Below is a small trained network, with its code and all its weights. Each question gives an input and a target symbol and asks what happens when units are switched off, that is, made to give their printed mean instead of their output.

import numpy as np


def w(rows, s, z=0):
    codes = np.array(rows[::2]) - 128.0
    scale = np.full(codes.shape[1], s)
    scale[-1] = z or s
    return codes * scale


def norm(h):
    return h / np.sqrt((h * h).mean(-1, keepdims=True) + 1e-5)


def f(y):
    return y / 2 * (1 + np.tanh(0.7978845608 * (y + 0.044715 * y**3)))


def softmax(a):
    e = np.exp(a - a.max(-1, keepdims=True))
    return e / e.sum(-1, keepdims=True)


def log_softmax(a):
    a = a - a.max(-1, keepdims=True)
    return a - np.log(np.exp(a).sum(-1, keepdims=True))


def net(x, mask):
    ids = ['ΓΔΛΞΩαεζημπσφψ'.index(c) for c in x.split()]
    T = len(ids)
    res = E[ids] + P[:T]
    u = 0
    for l in range(3):
        q, k, v = (norm(res) @ M[l].T for M in (Q, K, V))
        z = softmax(np.where(np.tri(T) > 0, q @ k.T / 4**0.5, -1e9)) @ v
        res = res + np.where(mask[u], z, O[l][:, -1]) @ O[l][:, :-1]
        u += 1
        y = f(norm(res) @ A[l][:, :-1].T + A[l][:, -1])
        res = res + np.where(mask[u : u + 8], y, B[l][:, -1]) @ B[l][:, :-1]
        u += 8
    return log_softmax(norm(res)[-1] @ U[:, :-1].T + U[:, -1])


Q, K, V, O, A, B = {}, {}, {}, {}, {}, {}
E = w([
[141,137,165,144],'Γ',
[220,28,167,76],'Δ',
[111,181,174,122],'Λ',
[92,94,77,131],'Ξ',
[150,112,239,131],'Ω',
[79,160,88,125],'α',
[133,94,92,145],'ε',
[171,65,142,150],'ζ',
[127,253,125,87],'η',
[171,128,51,81],'μ',
[84,161,41,133],'π',
[214,65,98,87],'σ',
[153,91,157,141],'φ',
[132,122,118,150],'ψ',
],0.0023)
P = w([
[168,89,76,225],'0',
[165,134,180,15],'1',
[63,97,72,71],'2',
[172,169,184,225],'3',
[177,139,177,12],'4',
[61,95,72,82],'5',
[182,172,184,223],'6',
[182,143,178,12],'7',
[58,96,71,85],'8',
[182,171,177,230],'9',
[183,147,175,9],'10',
],0.0014)
Q[0] = w([
[209,236,233,2],'0.h1',
[115,168,153,79],'0.h1',
[123,137,163,119],'0.h1',
[173,176,177,100],'0.h1',
],0.00053)
K[0] = w([
[107,53,2,184],'0.h1',
[121,87,102,124],'0.h1',
[114,122,118,129],'0.h1',
[115,112,113,154],'0.h1',
],0.00084)
V[0] = w([
[2,67,134,127],'0.h1',
[78,85,184,145],'0.h1',
[132,130,126,129],'0.h1',
[82,121,76,78],'0.h1',
],0.00082)
O[0] = w([
[2,84,189,180,2],'0.h1',
[39,133,82,138,31],'0.h1',
[132,128,127,127,133],'0.h1',
[161,81,244,185,161],'0.h1',
],0.00071,0.00011)
A[0] = w([
[4,137,110,107,2],'0.n1',
[164,60,163,151,202],'0.n2',
[115,139,131,108,72],'0.n3',
[156,78,94,125,111],'0.n4',
[167,245,87,148,66],'0.n5',
[109,175,220,121,138],'0.n6',
[111,147,128,140,98],'0.n7',
[180,118,206,112,203],'0.n8',
],0.0039,0.0013)
B[0] = w([
[179,164,20,174,117],'0.n1',
[57,182,148,97,210],'0.n2',
[152,130,127,154,108],'0.n3',
[97,125,235,135,149],'0.n4',
[97,45,242,104,150],'0.n5',
[123,28,3,147,179],'0.n6',
[157,125,124,111,106],'0.n7',
[68,166,23,118,247],'0.n8',
],0.0024,0.0012)
Q[1] = w([
[178,127,193,88],'1.h1',
[86,132,168,250],'1.h1',
[176,136,130,59],'1.h1',
[162,121,169,87],'1.h1',
],0.0023)
K[1] = w([
[164,81,120,229],'1.h1',
[249,242,93,76],'1.h1',
[93,95,148,171],'1.h1',
[136,82,121,190],'1.h1',
],0.0018)
V[1] = w([
[151,172,129,151],'1.h1',
[120,102,133,127],'1.h1',
[127,110,232,221],'1.h1',
[113,156,115,247],'1.h1',
],0.0013)
O[1] = w([
[119,100,145,160,77],'1.h1',
[125,146,112,129,141],'1.h1',
[87,115,43,206,5],'1.h1',
[5,98,129,225,49],'1.h1',
],0.0013,0.00028)
A[1] = w([
[105,228,102,159,45],'1.n1',
[222,159,158,116,81],'1.n2',
[104,56,117,185,80],'1.n3',
[128,128,128,128,128],'1.n4',
[254,50,129,123,23],'1.n5',
[65,164,209,95,7],'1.n6',
[107,155,118,126,81],'1.n7',
[210,213,132,117,63],'1.n8',
],0.0031,0.002)
B[1] = w([
[152,69,201,181,54],'1.n1',
[83,109,98,139,81],'1.n2',
[145,88,156,90,66],'1.n3',
[128,128,128,128,128],'1.n4',
[94,149,161,255,2],'1.n5',
[132,104,68,234,39],'1.n6',
[139,111,143,161,82],'1.n7',
[113,70,151,112,80],'1.n8',
],0.003,0.00068)
Q[2] = w([
[103,53,47,60],'2.h1',
[138,190,219,142],'2.h1',
[85,128,162,191],'2.h1',
[117,71,2,84],'2.h1',
],0.0081)
K[2] = w([
[166,253,163,30],'2.h1',
[105,42,154,219],'2.h1',
[46,49,93,149],'2.h1',
[158,236,123,57],'2.h1',
],0.0059)
V[2] = w([
[82,44,52,127],'2.h1',
[201,245,142,171],'2.h1',
[61,129,218,70],'2.h1',
[254,57,153,108],'2.h1',
],0.0021)
O[2] = w([
[137,53,81,220,141],'2.h1',
[143,231,85,48,43],'2.h1',
[75,113,229,131,255],'2.h1',
[165,35,113,2,87],'2.h1',
],0.0026,0.00059)
A[2] = w([
[252,186,61,124,8],'2.n1',
[113,113,124,79,164],'2.n2',
[127,129,125,127,114],'2.n3',
[145,165,50,190,139],'2.n4',
[82,108,139,115,65],'2.n5',
[136,127,121,87,165],'2.n6',
[168,160,190,173,96],'2.n7',
[142,26,137,140,115],'2.n8',
],0.0044,0.0012)
B[2] = w([
[87,92,254,187,137],'2.n1',
[179,101,150,230,249],'2.n2',
[123,127,128,128,124],'2.n3',
[220,200,155,87,112],'2.n4',
[112,167,153,172,127],'2.n5',
[174,93,143,199,229],'2.n6',
[115,76,21,77,99],'2.n7',
[144,174,158,21,121],'2.n8',
],0.0023,0.0013)
U = w([
[128,115,6,108,39],'Γ',
[159,80,172,88,132],'Δ',
[93,191,76,126,105],'Λ',
[182,35,90,208,193],'Ξ',
[48,70,207,141,21],'Ω',
[218,179,123,165,78],'α',
[59,157,150,223,254],'ε',
[151,99,215,176,50],'ζ',
[96,236,189,64,174],'η',
[159,98,157,54,222],'μ',
[170,168,224,186,45],'π',
[197,89,114,74,118],'σ',
[26,81,78,111,92],'φ',
[160,204,79,173,161],'ψ',
],0.013,0.0016)

Each question gives the input, a string of symbols that net reads in full, and the target symbol t.
The units are the heads (4 rows each of Q, K, V and O) and the neurons (one row each of A and B). Each row of codes is followed by its name. A weight is (code - 128) times the scale printed after its matrix; where a second scale follows, it is the last column's (O, A, B and U).
mask holds one flag per unit, layer by layer, with each layer's heads first. A switched-off unit (its flag False) gives its mean, the last column of its rows in O or B, instead of its output. The means were averaged over made-up inputs and are rounded, as every weight is.
A unit's drop is (log p(t) with every unit on - log p(t) with that unit switched off) / (log p(t) with every unit on - log p(t) with every unit switched off).
The circuit of an input: a set's keep is (log p(t) with only the set's units on - log p(t) with every unit switched off) / (log p(t) with every unit on - log p(t) with every unit switched off). Starting from the 12 units with the biggest drops (on a tie, the unit counted first), units are removed one at a time, each time the one whose removal leaves the highest keep (on an exact tie, the one counted first), for as long as the keep stays at least 0.8.
circuit, biggest first: the units of the circuit, biggest drop first
most important unit: the unit with the biggest drop
k most important neurons: the k neurons with the biggest drops, biggest first
top k neurons in layer l: the k neurons of layer l with the biggest drops, biggest first
input Ξ Ξ Ξ ζ α μ φ, target Ξ: circuit, biggest first -> [2.n7]
input Ω μ μ φ ε Ξ σ, target ε: 2 most important neurons -> [0.n2, 1.n5]
input ε Ω σ ψ, target σ: 2 most important neurons -> [1.n3, 0.n8]
input Ω φ α Ω Ξ Λ Ω Ξ φ ε Ω, target Ω: top 3 neurons in layer 0 -> [0.n6, 0.n8, 0.n2]
input α Ω μ Ξ, target ψ: circuit, biggest first -> [2.n4, 2.n2]
input η Γ Ξ Ω, target η: top 2 neurons in layer 1 -> [1.n6, 1.n8]
input ψ Δ μ Ξ Ξ ζ, target Ω: circuit, biggest first -> [0.n6, 0.n2]
input η η Λ μ Ξ Ω, target φ: circuit, biggest first -> [0.n6, 0.n8]
input φ Ξ ε, target Ξ: 4 most important neurons -> [0.n8, 0.n5, 0.n6, 1.n6]
input Ξ Ξ Δ μ Λ, target μ: circuit, biggest first -> [0.n6, 0.n2]
input η μ η Ξ Ξ ψ ζ φ, target η: circuit, biggest first -> [2.h1, 0.n8]
input φ σ φ η Ξ, target η: top 2 neurons in layer 1 -> [1.n3, 1.n5]
input ε μ Ξ Ω μ Ξ α Ξ Γ Ω, target σ: top 2 neurons in layer 1 -> [1.n3, 1.n8]
input Δ Ξ Ω μ α Ξ Ξ Ω Γ, target π: 3 most important neurons -> [2.n1, 2.n4, 0.n1]
input φ Γ μ η Ω ζ Ξ Ω Ω Ξ, target φ: most important unit -> 0.n2
input σ η Δ ε, target ζ: circuit, biggest first -> [2.h1, 2.n1, 0.n6]
input Ω α Ξ Γ Ξ ψ Ξ μ Λ, target α: circuit, biggest first -> [0.n1, 2.n4, 0.n2, 1.n1]
input ζ Δ Ξ η φ Ω Ξ Ξ Ξ, target Γ: 3 most important neurons -> [0.n1, 1.n1, 0.n5]
input α Λ Ω Ξ, target ψ: 3 most important neurons -> [0.n6, 2.n4, 1.n8]
input η ε Ω π μ Λ α Λ Ω ζ, target η: top neuron in layer 0 -> [0.n2]
input η ζ Ξ Ξ π, target η: circuit, biggest first -> [2.h1, 0.n5]
input η η ζ, target Ω: top 3 neurons in layer 2 -> [2.n4, 2.n8, 2.n2]
input Δ Δ Ξ α η ε, target Ξ: top 4 neurons in layer 0 -> [0.n8, 0.n1, 0.n5, 0.n6]
input ζ σ ε α Ω Ξ Ξ η φ Ξ, target μ: 2 most important neurons -> [1.n3, 2.n8]
input Γ Ξ π ε Λ μ, target σ: 3 most important neurons -> [0.n8, 0.n6, 1.n6]
input μ φ Ξ μ, target π: top 3 neurons in layer 1 -> [1.n5, 1.n2, 1.n1]
input Ξ Ξ α η ζ Ξ η ε, target η: circuit, biggest first -> [2.h1]
input π α π Ξ μ α Ξ, target α: top 3 neurons in layer 0 -> [0.n6, 0.n5, 0.n8]
